Each row has a name. Each piece below is followed by the name of the row it came from, unless a question asks for something else. Each question is about the rows just above it. Places in a row count from 0.

j815: -63.3 5.2 0.4 27.3 16.2 40.8 -39.7 26.4 32.8
j539: -54.0 26.0 4.5 -9.7 43.7 40.8 -5.7 -4.4 20.1
j958: -60.0 -18.1 -21.1 28.3 7.1 -5.7 21.5 -16.5 -6.3
j600: -63.3 21.6 -20.9 -17.7 15.8 29.3 -7.9 -10.6 29.1
j655: -42.9 39.8 -1.7 -8.7 34.1 13.9 5.4 -23.0 -18.2
j581: -83.8 45.0 -5.0 15.0 13.2 -22.9 8.0 8.3 10.6
j154: -50.0 21.7 10.3 17.8 -14.7 2.5 -4.8 23.3 -20.9
j486: -23.9 -27.6 11.7 29.2 23.7 2.6 -49.9 5.8 -14.8
Where in the named rows is 21.7? | j154, 1
Where in the named rows is -54.0? | j539, 0
Where in the named rows is -50.0? | j154, 0
Row and place of -23.0 in the named rows: | j655, 7
Row and place of 5.8 in the named rows: | j486, 7
Where in the named rows is -22.9? | j581, 5

j158: 72.9 -7.3 -39.4 47.9 -21.1 -24.7 -33.5 -47.5 -29.2 57.7 0.3 72.7 -14.2
 68.4 -26.4 -37.0 -43.6 69.7 20.1 27.8 16.9 -59.5 -3.7 63.4 54.4 29.1
 36.7 -65.2 -22.7 59.3 8.5 -64.3 45.9 -9.2 -6.0 50.7 58.3 -25.5 17.3
 -31.0 50.6 39.3 -5.9
j781: 2.0 -41.6 8.4 51.8 36.2 -67.9 -72.1 69.4 42.7 67.9 55.4 71.0 -17.7 31.5
 -58.8 26.3 -5.0 -37.5 21.7 41.1 -64.4 -53.3 -68.9 -64.6 -22.0 -19.6 0.1
 69.1 21.1 -17.5 -11.8 -29.9 13.1 -69.5 56.0 15.6 -22.0 13.5 -30.4 -31.7
 23.5 6.9 -64.0
j59: -45.3 27.6 63.4 -44.3 -25.2 -13.8 19.2 -41.0 61.8 -35.0 -30.2 1.3 42.9
 -42.1 -69.8 -53.9 -61.5 1.2 2.9 -41.6 -66.6 59.3 68.5 30.4 -53.7 -70.0
 12.7 -37.1 -49.9 21.4 -2.1 64.4 -15.7 3.5 -59.8 30.3 -17.0 25.6 16.3
 27.5 -11.0 61.5 44.9
j555: 72.9 -7.3 -39.4 47.9 -21.1 -24.7 -33.5 -47.5 -29.2 57.7 0.3 72.7 -14.2
 68.4 -26.4 -37.0 8.4 69.7 20.1 27.8 16.9 -59.5 -3.7 63.4 54.4 29.1 36.7
 -65.2 -22.7 59.3 8.5 -64.3 45.9 -9.2 -6.0 -72.9 -50.3 55.3 23.9 -57.2
 39.5 71.0 -48.9
21.1 is at row and place | j781, 28
Row and place of 55.4 in the named rows: | j781, 10
Where in the named rows is 15.6? | j781, 35

j101: 8.4 -7.5 -4.1 -1.0 -3.7 0.6 -4.8 1.3 -9.9 5.0 -2.2 12.0 15.1 7.4 19.4
 7.9 -22.1 -2.6 -27.4 25.6 13.4 21.5 -2.4 -16.7 -11.2 -3.2 3.2 1.4 2.0
 10.2 3.4 -5.5 -19.7 -3.5 -30.3 16.3
j358: 46.2 46.1 1.2 4.7 -20.8 0.2 15.0 0.5 -2.5 -8.2 4.1 -50.7 -33.7 -16.0
 -13.9 -28.9 -5.4 13.0 14.8 -15.5 -21.5 -20.4 11.1 77.7 23.7 18.2 16.4
 35.5 -36.9 -33.4 4.0 -9.7 58.6 -32.2 86.4 -4.6
j924: -19.8 -3.1 27.0 28.9 11.3 -6.2 -7.6 1.4 9.7 -16.9 -8.8 -19.2 -28.1 2.6
 -24.0 -22.6 36.1 5.3 36.4 -23.2 -11.2 1.4 -13.8 -1.3 36.4 41.8 -3.3 6.7
 0.2 -23.5 62.2 27.5 4.6 10.5 46.0 28.6
j80: -19.8 -44.6 27.0 28.9 11.3 -6.2 -7.6 1.4 9.7 -16.9 -0.9 -19.2 -28.1 2.6
 -24.0 -22.6 36.1 5.3 36.4 -23.2 -11.2 1.4 -13.8 -1.3 36.4 41.8 -3.3 6.7
 0.2 -23.5 62.2 27.5 9.6 -0.8 -3.9 14.3
j502: 23.2 1.1 3.2 2.6 -4.0 -5.5 -14.1 1.4 -15.0 9.0 -0.1 3.6 25.7 14.0 37.7
 21.0 -15.6 -2.6 -30.8 56.1 14.1 39.0 -17.0 -20.3 -4.8 13.2 9.3 12.5
 13.0 -2.1 31.6 2.1 -31.1 4.6 -26.2 43.1
j717: 29.9 -58.2 19.1 22.0 14.3 2.6 -52.7 2.3 -2.6 -3.3 -17.1 -34.4 -13.8 21.6
 -36.8 14.8 46.3 -5.3 30.4 -46.4 -18.2 -15.4 -19.2 -50.5 14.9 -6.3 -15.7
 -48.0 34.8 -41.2 -2.0 23.7 -66.2 -44.7 -9.4 -32.3
-1.0 is at row and place | j101, 3
46.3 is at row and place | j717, 16
10.2 is at row and place | j101, 29
Where in the named rows is -32.3? | j717, 35
Where in the named rows is -44.7? | j717, 33

j219: 30.3 37.6 51.1 35.3
j202: 40.2 60.9 22.9 26.7
j58: 27.4 33.5 44.8 28.2
j445: 28.2 41.2 35.9 30.2
j430: 44.6 29.3 49.7 72.0
Where in the named rows is 40.2? | j202, 0
Where in the named rows is 30.2? | j445, 3
29.3 is at row and place | j430, 1

j431: 2.3 19.5 -32.5 -4.4 -37.4
j795: 44.9 -10.1 59.7 2.4 -29.2
j13: -38.9 -62.3 8.5 -52.1 43.3
j484: 10.0 9.5 41.8 55.0 -29.7
j162: -62.9 14.1 59.4 62.9 36.8
j104: 43.8 43.6 -32.3 -61.0 53.1
j848: 6.3 64.9 -29.1 19.4 68.6
Where in the named rows is 2.3? | j431, 0
Row and place of 8.5 in the named rows: | j13, 2
Row and place of 44.9 in the named rows: | j795, 0
Row and place of 19.5 in the named rows: | j431, 1
-29.2 is at row and place | j795, 4

j930: -2.8 3.3 -28.2 -62.5 -38.2 11.1 -21.7 -12.1 -7.8 -24.0 -52.2
j586: -2.8 3.3 -28.2 -62.5 -38.2 11.1 -21.7 10.2 -7.8 -24.0 -84.5
j885: 14.4 -17.7 -28.2 -26.9 -22.2 60.1 10.1 2.3 -13.9 -9.6 -20.7
j528: 60.0 -70.1 -66.9 -23.9 -33.4 34.0 30.8 20.9 31.6 -25.9 -7.7
j12: 60.0 -70.1 -66.9 -22.7 -33.4 34.0 30.8 20.9 -52.2 -25.9 -7.7
Row and place of 14.4 in the named rows: | j885, 0
Row and place of 10.1 in the named rows: | j885, 6
Where do -2.8 3.3 -28.2 -62.5 -38.2 11.1 -21.7 10.2 -7.8 -24.0 -84.5 appear? | j586

j366: 9.0 -35.5 39.1 41.3 12.2 -27.3 4.1 23.3 22.7 13.3 31.1 -49.0 37.6 13.8
 -49.1 33.2 28.6 -16.9 67.5 6.1 37.4 52.7 -3.1 -3.7 -40.1 -6.7 4.4 17.7
 40.1 -4.9 -2.1 19.8 -1.8 14.3 47.7 9.4 -0.7 8.4 -22.6 9.7 7.5 -2.5 41.0
 10.2 28.4 -2.3
j189: 12.2 13.7 -50.4 17.4 35.1 -24.2 5.8 -23.1 -48.0 21.2 1.4 7.3 59.4 21.9
 -37.0 17.0 -15.9 -11.9 8.5 24.6 -14.6 22.2 47.6 14.3 42.7 -17.7 -21.2
 -24.3 50.6 20.9 -38.7 -29.4 -18.5 -49.7 48.9 42.9 -32.4 27.4 -27.8 -8.3
 28.8 30.8 8.3 13.2 30.2 3.6
j223: 20.6 -10.4 -6.8 28.6 49.5 -16.3 46.7 -52.5 -2.1 10.4 -3.7 17.0 12.7 80.4
 -67.3 -9.5 -1.2 -26.8 17.1 -18.4 31.9 15.9 39.9 33.3 -16.1 9.5 0.9
 -48.0 39.0 8.7 -5.4 27.3 -26.2 -7.3 -4.8 49.0 -8.9 17.5 -25.4 19.8 -8.1
 9.9 -2.5 -12.7 51.5 45.3
j228: -2.0 -12.7 17.7 17.7 38.0 25.7 -16.9 -21.8 4.2 19.7 -46.8 -36.9 40.3
 39.1 -45.1 19.6 34.5 -28.6 49.3 -6.3 31.2 43.4 16.7 15.3 -3.8 22.4 40.3
 -30.4 -31.1 40.9 -15.5 8.0 44.5 1.0 45.1 38.8 -54.1 24.0 11.9 -23.1
 51.1 -3.3 -14.3 34.4 30.5 -41.9
j209: -13.8 -16.3 -20.4 70.8 14.2 16.2 15.3 21.4 -44.8 26.1 0.0 -9.2 58.4 1.9
 -43.2 17.4 -1.0 44.4 13.5 58.6 29.9 26.8 46.7 -0.7 -15.8 14.3 7.1 -11.3
 7.8 -0.8 42.8 10.9 -24.8 13.6 20.0 7.5 40.7 10.1 -10.0 -65.8 18.5 26.5
 -37.8 24.8 49.6 -19.8
j648: 25.9 7.3 4.8 14.7 52.3 -24.3 -23.0 8.5 30.6 49.3 7.6 -5.2 18.4 50.9
 -47.0 -0.4 8.0 -22.1 45.3 -1.7 33.3 29.4 -20.3 -30.2 -50.3 -6.7 -18.2
 -51.1 -28.6 19.3 -3.3 12.2 19.4 -15.6 -15.6 38.9 -47.5 -13.7 -14.9
 -10.7 27.4 2.4 10.2 38.0 49.6 -49.7
j786: -15.6 24.0 -3.9 12.2 21.2 1.8 8.8 17.0 -50.5 -11.5 11.2 3.8 38.7 36.7
 -5.0 30.5 29.0 -18.5 13.7 39.4 30.5 11.7 -8.0 -14.4 -36.3 11.8 -1.5
 -36.2 -22.4 -15.9 -0.2 71.0 45.9 44.0 44.5 22.7 -20.4 -5.6 -12.6 15.4
 23.2 19.8 -43.6 41.2 0.8 -46.6
Row and place of 42.7 in the named rows: | j189, 24
Where in the named rows is 40.9? | j228, 29
Row and place of 26.8 in the named rows: | j209, 21
-49.0 is at row and place | j366, 11
14.2 is at row and place | j209, 4
Where in the named rows is 48.9? | j189, 34

j411: -66.8 26.7 43.0 26.6 -2.4 -57.2 26.8
j109: -66.8 26.7 43.0 26.7 31.0 -27.1 30.9
j864: -66.8 26.7 43.0 -23.2 -2.4 -57.2 -81.7
Row and place of -81.7 in the named rows: | j864, 6
26.8 is at row and place | j411, 6
Row and place of -23.2 in the named rows: | j864, 3
30.9 is at row and place | j109, 6
Where in the named rows is 26.6? | j411, 3
-66.8 26.7 43.0 26.7 31.0 -27.1 30.9 | j109

j222: 21.1 43.3 66.0 -22.0 9.7 -23.4 -9.6 -57.3 11.0 47.4 61.8 67.0 36.4 -48.0
 19.1 29.5 -2.8 -41.3 71.4 -51.7 20.4 24.1 25.5 10.3 -68.9 -32.3 -57.2
 -22.9 42.8 48.9 37.3 64.3 -11.8 -35.9 69.8 34.5 49.7 63.8 -19.2 54.0
 31.1 61.7 -30.3 -64.4 67.6 -47.4 71.2 47.4 67.0 22.4 33.0 -1.5 -10.1
 55.8 -47.4 -13.0
j362: -45.8 26.0 -10.2 -44.4 -54.8 11.0 27.0 -48.3 -51.6 61.6 -1.6 -16.6 24.1
 14.6 -59.0 -17.0 -24.9 -34.1 -67.9 -49.0 -70.6 4.2 -62.2 -37.7 47.5
 -31.5 -42.0 -35.4 40.0 -27.6 50.2 -22.0 -51.1 -22.2 -66.4 20.8 -33.9
 -37.3 -41.9 -22.6 -20.5 70.5 6.3 -38.3 -41.3 24.8 -55.3 -65.1 53.7 46.4
 4.8 25.6 33.1 -13.7 -22.0 -47.6
j261: -49.2 18.4 43.7 65.1 -69.3 -6.9 -29.8 44.6 -63.4 2.4 59.3 1.7 -30.9
 -14.4 -2.2 -14.6 27.4 -1.0 28.5 40.4 16.6 -10.3 -50.3 43.1 59.4 -28.6
 -7.8 55.5 -5.9 -52.1 -14.9 -17.8 -51.6 -10.5 22.9 4.3 -47.0 5.7 -41.1
 -38.9 55.9 8.0 -36.7 -66.7 -24.0 -25.1 61.1 -26.6 5.7 -23.6 -15.0 -54.5
 2.5 6.4 -54.7 51.9
j792: -28.1 -5.1 -53.6 -12.7 40.1 -23.9 -15.8 -22.6 43.7 10.7 -61.9 -29.4 -2.4
 -29.4 68.3 71.0 -16.7 15.0 2.3 -70.8 -70.4 65.8 64.1 -30.4 -2.7 -24.9
 -37.3 19.0 -1.1 -42.3 57.2 -21.7 70.8 -41.2 -56.6 56.7 -44.5 2.2 43.7
 -59.9 26.7 -19.1 -17.2 65.4 -45.4 27.0 -65.2 -44.3 -21.9 -3.6 21.6
 -54.7 13.9 -8.0 -5.2 65.5
j438: 1.7 -60.8 7.8 -39.7 55.7 8.2 6.5 13.1 26.9 7.5 -16.7 -70.3 -56.6 -2.8
 12.3 -33.1 -22.5 -54.7 -2.4 -28.3 -38.5 -43.6 -42.5 -64.6 46.5 -16.5
 -42.4 26.2 -47.0 -57.6 -65.0 59.4 -50.2 25.9 18.3 63.6 -64.1 -19.2 59.8
 20.9 -38.7 -71.5 -44.7 43.2 36.3 -3.2 -25.6 66.5 -32.5 46.9 -62.8 -48.1
 55.8 -33.5 43.8 -69.9
j588: 22.9 -53.9 5.0 -3.6 50.9 -68.1 43.4 -21.2 2.1 30.0 -6.4 -67.9 49.3 9.3
 -66.1 30.7 28.0 -67.3 -36.3 17.1 -23.6 26.1 -68.2 -45.4 -11.5 7.2 14.7
 -48.4 -6.9 -53.9 0.6 -56.2 -52.6 -71.2 12.5 45.4 50.4 9.2 71.7 16.8
 -53.4 -17.0 -27.0 35.5 -63.7 66.4 37.5 38.3 26.4 7.8 33.0 -37.6 -35.3
 -17.3 29.9 -15.5
j842: -28.1 -43.2 71.0 -43.0 70.2 -70.4 33.5 30.5 -44.1 4.7 -33.8 -51.1 15.5
 17.0 -61.2 -70.5 12.7 47.7 -37.0 -68.8 45.9 18.5 -68.7 21.9 -49.4 30.0
 13.7 8.4 29.5 -27.8 -5.7 -21.1 -1.7 39.7 15.6 -21.4 -23.6 60.2 -39.7
 45.7 29.0 71.1 43.8 8.0 -49.9 61.7 -44.0 -11.2 -59.9 48.8 -23.1 -13.0
 -9.7 -26.5 1.7 -0.9
j281: -17.1 -62.0 -51.1 47.5 -54.8 -6.5 -44.6 7.0 -58.6 -17.9 43.3 42.8 49.6
 0.9 -55.3 67.0 -10.2 35.6 56.3 50.3 -42.8 40.8 -15.6 -30.6 -61.5 13.0
 -71.0 15.5 50.3 -9.6 -30.0 14.0 -33.7 -60.7 -24.2 18.0 19.6 -38.9 38.6
 -68.7 -39.1 -30.7 -57.6 -7.8 -49.6 7.5 -20.7 37.6 41.5 -0.9 16.6 18.3
 32.4 65.2 -43.6 61.6
j918: -17.1 -62.0 -51.1 47.5 -54.8 -6.5 -44.6 7.0 -58.6 -17.9 43.3 42.8 49.6
 0.9 -55.3 67.0 -10.2 35.6 56.3 -17.7 -42.8 40.8 -15.6 -30.6 -61.5 13.0
 -71.0 15.5 50.3 -9.6 -30.0 14.0 -33.7 -60.7 -24.2 18.0 19.6 -71.6 38.6
 -68.7 -39.1 -30.7 -57.6 -7.8 -49.6 7.5 -20.7 37.6 41.5 -0.9 16.6 18.3
 32.4 65.2 -43.6 61.6
j482: -29.9 -63.1 -6.6 34.0 -62.8 -59.8 23.2 -69.2 -33.8 36.3 44.9 -19.5 -66.3
 -44.4 -8.0 -52.2 -58.5 -54.3 -8.8 -19.8 -3.3 23.2 57.7 6.1 -27.9 -6.4
 49.4 -37.7 28.9 -67.9 38.3 39.2 -57.2 27.0 -11.9 -4.4 -3.1 26.2 -56.0
 64.2 -42.6 48.0 -51.3 56.2 27.0 -43.8 24.8 18.0 69.6 13.8 -44.9 38.0
 -8.6 40.2 -64.9 -2.3
Row and place of 53.7 in the named rows: | j362, 48
-19.1 is at row and place | j792, 41

